Here is a tiny trained network, its code and every weight. The questions are about switching its units off for an input and a class, where a switched-off unit gives its printed mean instead of its output.

import numpy as np


def w(rows, s, z=0):
    codes = np.array(rows[::2]) - 128.0
    scale = np.full(codes.shape[1], s)
    scale[-1] = z or s
    return codes * scale


def f(y):
    return y / 2 * (1 + np.tanh(0.7978845608 * (y + 0.044715 * y**3)))


def log_softmax(a):
    a = a - a.max(-1, keepdims=True)
    return a - np.log(np.exp(a).sum(-1, keepdims=True))


def net(x, mask):
    res = np.array(x, float).reshape(1, 3) / 4 @ E
    y = f(res @ A[0][:, :-1].T + A[0][:, -1])
    res = res + np.where(mask, y, B[0][:, -1]) @ B[0][:, :-1]
    return log_softmax(res[-1] @ U[:, :-1].T + U[:, -1])


A, B = {}, {}
E = w([
[109,163,250,129],'x0',
[142,255,94,147],'x1',
[8,153,112,64],'x2',
],0.0089)
A[0] = w([
[88,178,144,98,31],'n0',
[136,105,124,141,112],'n1',
[112,207,57,121,29],'n2',
[117,129,135,132,117],'n3',
[168,168,165,144,108],'n4',
[135,114,121,104,115],'n5',
[138,146,120,119,149],'n6',
[51,175,137,114,20],'n7',
[121,151,106,141,136],'n8',
[134,138,128,116,125],'n9',
[130,50,163,137,162],'n10',
[137,136,114,125,119],'n11',
[183,137,6,144,68],'n12',
[135,140,137,132,111],'n13',
[129,140,142,151,108],'n14',
[158,164,158,145,112],'n15',
[111,101,112,113,114],'n16',
[143,72,185,137,54],'n17',
[61,86,85,99,116],'n18',
[95,152,127,115,88],'n19',
[62,166,116,100,106],'n20',
[145,153,146,125,107],'n21',
[90,105,107,135,115],'n22',
[150,157,151,137,108],'n23',
[157,178,168,131,99],'n24',
[68,122,234,114,2],'n25',
[163,165,158,132,111],'n26',
[97,125,167,122,171],'n27',
[92,56,83,116,122],'n28',
[103,176,69,131,39],'n29',
[67,158,124,115,156],'n30',
[125,134,154,109,154],'n31',
[148,114,123,125,127],'n32',
[107,96,109,112,118],'n33',
[207,55,101,161,56],'n34',
[85,91,96,112,118],'n35',
[130,126,131,126,120],'n36',
[141,38,192,127,64],'n37',
[147,88,179,131,58],'n38',
[130,126,129,128,131],'n39',
[133,125,121,124,129],'n40',
],0.015,0.0089)
B[0] = w([
[142,150,163,192,161],'n0',
[140,138,126,109,135],'n1',
[182,98,88,52,198],'n2',
[133,117,100,153,126],'n3',
[59,121,122,186,180],'n4',
[115,129,118,117,129],'n5',
[144,129,145,131,151],'n6',
[187,125,189,206,184],'n7',
[157,121,132,138,155],'n8',
[129,127,123,137,128],'n9',
[200,107,132,96,240],'n10',
[137,136,136,122,130],'n11',
[244,144,211,207,254],'n12',
[112,136,134,131,125],'n13',
[105,136,128,140,129],'n14',
[67,143,147,154,170],'n15',
[87,139,110,110,149],'n16',
[146,157,158,179,173],'n17',
[18,150,92,115,224],'n18',
[156,134,133,151,149],'n19',
[204,117,140,126,219],'n20',
[97,142,132,139,137],'n21',
[87,141,113,115,153],'n22',
[84,138,134,149,150],'n23',
[46,144,136,158,175],'n24',
[224,82,59,5,209],'n25',
[67,138,150,150,167],'n26',
[136,160,138,171,206],'n27',
[33,105,86,97,218],'n28',
[144,107,94,76,166],'n29',
[163,121,116,98,230],'n30',
[137,138,122,162,165],'n31',
[145,127,137,113,140],'n32',
[78,138,111,105,159],'n33',
[183,120,61,36,229],'n34',
[49,135,106,107,186],'n35',
[126,132,128,126,124],'n36',
[196,147,174,188,216],'n37',
[130,152,147,170,157],'n38',
[129,131,129,126,130],'n39',
[131,127,131,121,130],'n40',
],0.032,0.0074)
U = w([
[184,78,70,3,167],'0',
[184,145,221,192,197],'1',
[10,145,124,118,5],'2',
],0.0072,0.0018)

Each question gives the input, the list of numbers given to net, and the class t.
The units are the neurons (one row each of A and B). Each row of codes is followed by its name. A weight is (code - 128) times the scale printed after its matrix; where a second scale follows, it is the last column's (A, B and U).
mask holds one flag per neuron, in row order. A switched-off neuron (its flag False) gives its mean, the last column of its row in B, instead of its output. The means were averaged over made-up inputs and are rounded, as every weight is.
A unit's drop is (log p(t) with every unit on - log p(t) with that unit switched off) / (log p(t) with every unit on - log p(t) with every unit switched off).
top k neurons: the k neurons with the biggest drops, biggest first
drop when u is switched off: that unit's drop, to one decimal
input [-7,3,-7], class 1: top neuron	n12
input [-8,1,-5], class 1: top 3 neurons	n12, n25, n2
input [1,8,5], class 1: top 2 neurons	n7, n0
input [-1,1,-3], class 1: top 2 neurons	n25, n2
input [1,-3,-1], class 1: top 2 neurons	n25, n34
input [7,1,-7], class 2: top 3 neurons	n12, n24, n4
input [2,-8,-2], class 1: top 4 neurons	n37, n17, n38, n2
input [8,-2,3], class 0: top 2 neurons	n25, n12
input [-3,1,-6], class 1: top 3 neurons	n12, n25, n2
input [-6,7,-2], class 1: drop when n12 is switched off	6.1
input [-5,4,-6], class 1: drop when n12 is switched off	4.8
input [8,-4,2], class 0: drop when n12 is switched off	1.5
